Here is a tiny trained network, its code and every weight. The questions are about switching its units off for an input and a target symbol, where a switched-off unit gives its printed mean instead of its output.

import numpy as np


def w(rows, s, z=0):
    codes = np.array(rows[::2]) - 128.0
    scale = np.full(codes.shape[1], s)
    scale[-1] = z or s
    return codes * scale


def norm(h):
    return h / np.sqrt((h * h).mean(-1, keepdims=True) + 1e-5)


def f(y):
    return y / 2 * (1 + np.tanh(0.7978845608 * (y + 0.044715 * y**3)))


def softmax(a):
    e = np.exp(a - a.max(-1, keepdims=True))
    return e / e.sum(-1, keepdims=True)


def log_softmax(a):
    a = a - a.max(-1, keepdims=True)
    return a - np.log(np.exp(a).sum(-1, keepdims=True))


def net(x, mask):
    ids = ['ΘΣβηλψ'.index(c) for c in x.split()]
    T = len(ids)
    res = E[ids] + P[:T]
    u = 0
    for l in range(3):
        q, k, v = (norm(res) @ M[l].T for M in (Q, K, V))
        z = softmax(np.where(np.tri(T) > 0, q @ k.T / 2**0.5, -1e9)) @ v
        res = res + np.where(mask[u], z, O[l][:, -1]) @ O[l][:, :-1]
        u += 1
        y = f(norm(res) @ A[l][:, :-1].T + A[l][:, -1])
        res = res + np.where(mask[u : u + 12], y, B[l][:, -1]) @ B[l][:, :-1]
        u += 12
    return log_softmax(norm(res)[-1] @ U[:, :-1].T + U[:, -1])


Q, K, V, O, A, B = {}, {}, {}, {}, {}, {}
E = w([
[171,155,163,56],'Θ',
[192,7,125,43],'Σ',
[90,114,42,109],'β',
[147,176,246,171],'η',
[188,106,84,221],'λ',
[251,30,219,108],'ψ',
],0.002)
P = w([
[101,8,167,189],'0',
[177,22,113,178],'1',
[178,46,103,167],'2',
[177,52,119,117],'3',
[170,75,119,105],'4',
[162,88,125,97],'5',
[158,103,129,89],'6',
[152,120,129,88],'7',
[150,135,129,81],'8',
[146,148,133,71],'9',
[145,161,134,67],'10',
[147,181,139,56],'11',
[141,180,133,59],'12',
],0.0017)
Q[0] = w([
[129,74,103,211],'0.h1',
[90,77,2,91],'0.h1',
],0.0089)
K[0] = w([
[104,12,125,169],'0.h1',
[88,95,2,89],'0.h1',
],0.0082)
V[0] = w([
[149,253,114,60],'0.h1',
[86,112,176,164],'0.h1',
],0.0026)
O[0] = w([
[173,2,111,160,3],'0.h1',
[37,137,71,119,101],'0.h1',
],0.0028,0.0016)
A[0] = w([
[63,222,170,108,132],'0.n1',
[161,60,87,155,72],'0.n2',
[163,24,80,161,84],'0.n3',
[10,213,15,49,8],'0.n4',
[136,83,218,230,46],'0.n5',
[75,194,136,216,169],'0.n6',
[129,128,128,128,125],'0.n7',
[83,189,36,67,39],'0.n8',
[182,234,92,88,79],'0.n9',
[128,128,128,128,128],'0.n10',
[113,84,3,170,49],'0.n11',
[128,128,128,128,128],'0.n12',
],0.0029,0.0014)
B[0] = w([
[96,150,75,49,1],'0.n1',
[80,169,143,113,155],'0.n2',
[54,181,132,121,217],'0.n3',
[253,196,181,120,16],'0.n4',
[241,153,125,70,63],'0.n5',
[138,89,177,17,16],'0.n6',
[128,128,127,128,126],'0.n7',
[239,104,211,112,48],'0.n8',
[77,69,130,175,222],'0.n9',
[128,128,128,128,128],'0.n10',
[132,173,207,49,90],'0.n11',
[128,128,128,128,128],'0.n12',
],0.0021,0.00044)
Q[1] = w([
[86,108,200,2],'1.h1',
[188,134,69,212],'1.h1',
],0.0069)
K[1] = w([
[254,155,104,124],'1.h1',
[22,125,174,141],'1.h1',
],0.0086)
V[1] = w([
[213,158,92,74],'1.h1',
[168,156,140,255],'1.h1',
],0.0023)
O[1] = w([
[109,173,4,152,254],'1.h1',
[140,225,204,210,26],'1.h1',
],0.0021,0.0007)
A[1] = w([
[127,130,133,121,154],'1.n1',
[73,210,81,143,113],'1.n2',
[165,190,110,192,115],'1.n3',
[111,123,136,115,159],'1.n4',
[143,102,82,167,123],'1.n5',
[74,198,192,92,167],'1.n6',
[152,127,129,130,61],'1.n7',
[3,178,9,140,59],'1.n8',
[108,110,134,97,168],'1.n9',
[147,130,173,115,154],'1.n10',
[133,132,126,141,5],'1.n11',
[104,95,102,170,68],'1.n12',
],0.0048,0.0026)
B[1] = w([
[111,138,122,136,167],'1.n1',
[102,41,60,137,37],'1.n2',
[38,89,156,79,123],'1.n3',
[120,124,111,129,155],'1.n4',
[158,167,110,70,185],'1.n5',
[196,156,36,87,93],'1.n6',
[152,116,150,132,89],'1.n7',
[106,102,162,254,54],'1.n8',
[101,120,79,139,213],'1.n9',
[111,155,122,180,212],'1.n10',
[195,66,173,106,2],'1.n11',
[205,126,153,62,45],'1.n12',
],0.0031,0.00097)
Q[2] = w([
[148,137,211,254],'2.h1',
[84,142,236,203],'2.h1',
],0.0031)
K[2] = w([
[32,247,79,224],'2.h1',
[2,216,153,159],'2.h1',
],0.0022)
V[2] = w([
[227,233,154,156],'2.h1',
[249,16,218,182],'2.h1',
],0.0013)
O[2] = w([
[61,105,89,153,125],'2.h1',
[45,183,89,7,1],'2.h1',
],0.0018,0.00035)
A[2] = w([
[127,128,129,128,130],'2.n1',
[128,128,128,128,128],'2.n2',
[6,118,142,166,48],'2.n3',
[153,126,142,97,69],'2.n4',
[119,58,121,187,95],'2.n5',
[128,133,130,129,126],'2.n6',
[131,133,129,129,120],'2.n7',
[151,115,111,104,114],'2.n8',
[148,104,209,89,91],'2.n9',
[128,128,128,128,128],'2.n10',
[105,92,122,149,120],'2.n11',
[86,4,121,97,4],'2.n12',
],0.005,0.0027)
B[2] = w([
[127,127,128,128,129],'2.n1',
[128,128,128,128,128],'2.n2',
[199,110,139,108,2],'2.n3',
[147,185,131,102,84],'2.n4',
[92,145,53,94,35],'2.n5',
[122,128,133,128,121],'2.n6',
[124,131,132,129,114],'2.n7',
[171,137,153,132,239],'2.n8',
[71,178,35,75,120],'2.n9',
[128,128,128,128,128],'2.n10',
[112,126,99,101,60],'2.n11',
[136,66,252,91,58],'2.n12',
],0.0029,0.00058)
U = w([
[240,98,111,155,28],'Θ',
[158,199,150,60,65],'Σ',
[76,21,12,199,131],'β',
[3,215,107,33,102],'η',
[132,184,247,228,221],'λ',
[135,65,207,88,254],'ψ',
],0.0067,0.0045)

Each question gives the input, a string of symbols that net reads in full, and the target symbol t.
The units are the heads (2 rows each of Q, K, V and O) and the neurons (one row each of A and B). Each row of codes is followed by its name. A weight is (code - 128) times the scale printed after its matrix; where a second scale follows, it is the last column's (O, A, B and U).
mask holds one flag per unit, layer by layer, with each layer's heads first. A switched-off unit (its flag False) gives its mean, the last column of its rows in O or B, instead of its output. The means were averaged over made-up inputs and are rounded, as every weight is.
A unit's drop is (log p(t) with every unit on - log p(t) with that unit switched off) / (log p(t) with every unit on - log p(t) with every unit switched off).
The circuit of an input: a set's keep is (log p(t) with only the set's units on - log p(t) with every unit switched off) / (log p(t) with every unit on - log p(t) with every unit switched off). Starting from the 12 units with the biggest drops (on a tie, the unit counted first), units are removed one at a time, each time the one whose removal leaves the highest keep (on an exact tie, the one counted first), for as long as the keep stays at least 0.8.
units of the circuit, in order: the units of the circuit, biggest drop first
unit that matters most: the unit with the biggest drop
top k neurons: the k neurons with the biggest drops, biggest first
k most important neurons of layer l: the k neurons of layer l with the biggest drops, biggest first
drop when u is switched off: that unit's drop, to one decimal
input η η ψ β ψ, target η: units of the circuit, in order -> (2.n9; 2.h1; 0.h1)
input Σ ψ ψ η λ λ λ Σ, target η: units of the circuit, in order -> (2.h1; 1.h1; 0.h1)
input ψ λ Θ, target η: units of the circuit, in order -> (1.n3; 2.n9; 1.h1; 0.n6)
input ψ β λ Θ η Θ Θ η λ, target ψ: 2 most important neurons of layer 0 -> (0.n4; 0.n5)
input η β β η β β Θ β, target Θ: most important neuron of layer 2 -> (2.n9)
input β ψ β, target η: top 3 neurons -> (0.n4; 0.n8; 0.n11)
input ψ λ η λ λ, target ψ: 2 most important neurons of layer 2 -> (2.n3; 2.n12)
input Θ ψ β ψ ψ ψ Σ Σ β β β, target β: units of the circuit, in order -> (0.h1; 1.n8)
input λ β η β β η, target β: 4 most important neurons of layer 0 -> (0.n4; 0.n8; 0.n1; 0.n11)
input η ψ η Σ ψ, target β: 4 most important neurons of layer 0 -> (0.n1; 0.n6; 0.n11; 0.n8)
input λ ψ Θ, target λ: top 2 neurons -> (0.n11; 0.n6)
input ψ η Θ, target η: top 4 neurons -> (0.n5; 0.n11; 0.n6; 0.n9)
input Θ β η λ Σ Σ Θ η β Σ ψ β λ, target Θ: 2 most important neurons of layer 0 -> (0.n1; 0.n5)
input η Θ λ, target η: top 3 neurons -> (1.n3; 2.n9; 0.n6)
input β β λ ψ Σ η β, target Σ: units of the circuit, in order -> (0.n4)
input η β β β Θ β ψ Σ β λ, target η: top 2 neurons -> (2.n9; 1.n3)
input Σ Θ η β ψ β λ Σ ψ ψ λ, target Σ: top 3 neurons -> (0.n5; 0.n9; 0.n3)
input β β β Σ β η λ Θ Θ β ψ ψ λ, target β: top 3 neurons -> (0.n5; 0.n4; 0.n6)
input η β η ψ β β Θ Θ, target Θ: 3 most important neurons of layer 2 -> (2.n9; 2.n8; 2.n5)
input λ β ψ, target λ: top neuron -> (0.n4)
input Θ λ β ψ β β λ β λ ψ β ψ λ, target Θ: 2 most important neurons of layer 1 -> (1.n5; 1.n12)
input β β η η η Θ ψ, target β: 3 most important neurons of layer 1 -> (1.n6; 1.n10; 1.n3)
input β η ψ Σ Θ Θ ψ λ β λ, target β: 2 most important neurons of layer 2 -> (2.n5; 2.n9)
input Σ β η β Θ β Θ η, target β: 3 most important neurons of layer 1 -> (1.n2; 1.n5; 1.n12)
input λ β β β β ψ Σ β β η Θ Θ ψ, target Θ: 2 most important neurons of layer 1 -> (1.n3; 1.n2)
input Σ β β Θ η Σ Σ β η Σ Θ, target β: drop when 2.n3 is switched off -> 0.1
input Σ λ Σ β β η λ β β Θ β Θ ψ, target Θ: drop when 0.n9 is switched off -> 0.0
input ψ β λ η η β η β Θ, target β: drop when 1.h1 is switched off -> 0.4
input λ η ψ, target λ: unit that matters most -> 1.h1
input η Θ λ Σ Θ Θ Σ Σ β β β, target β: drop when 0.n5 is switched off -> 0.2
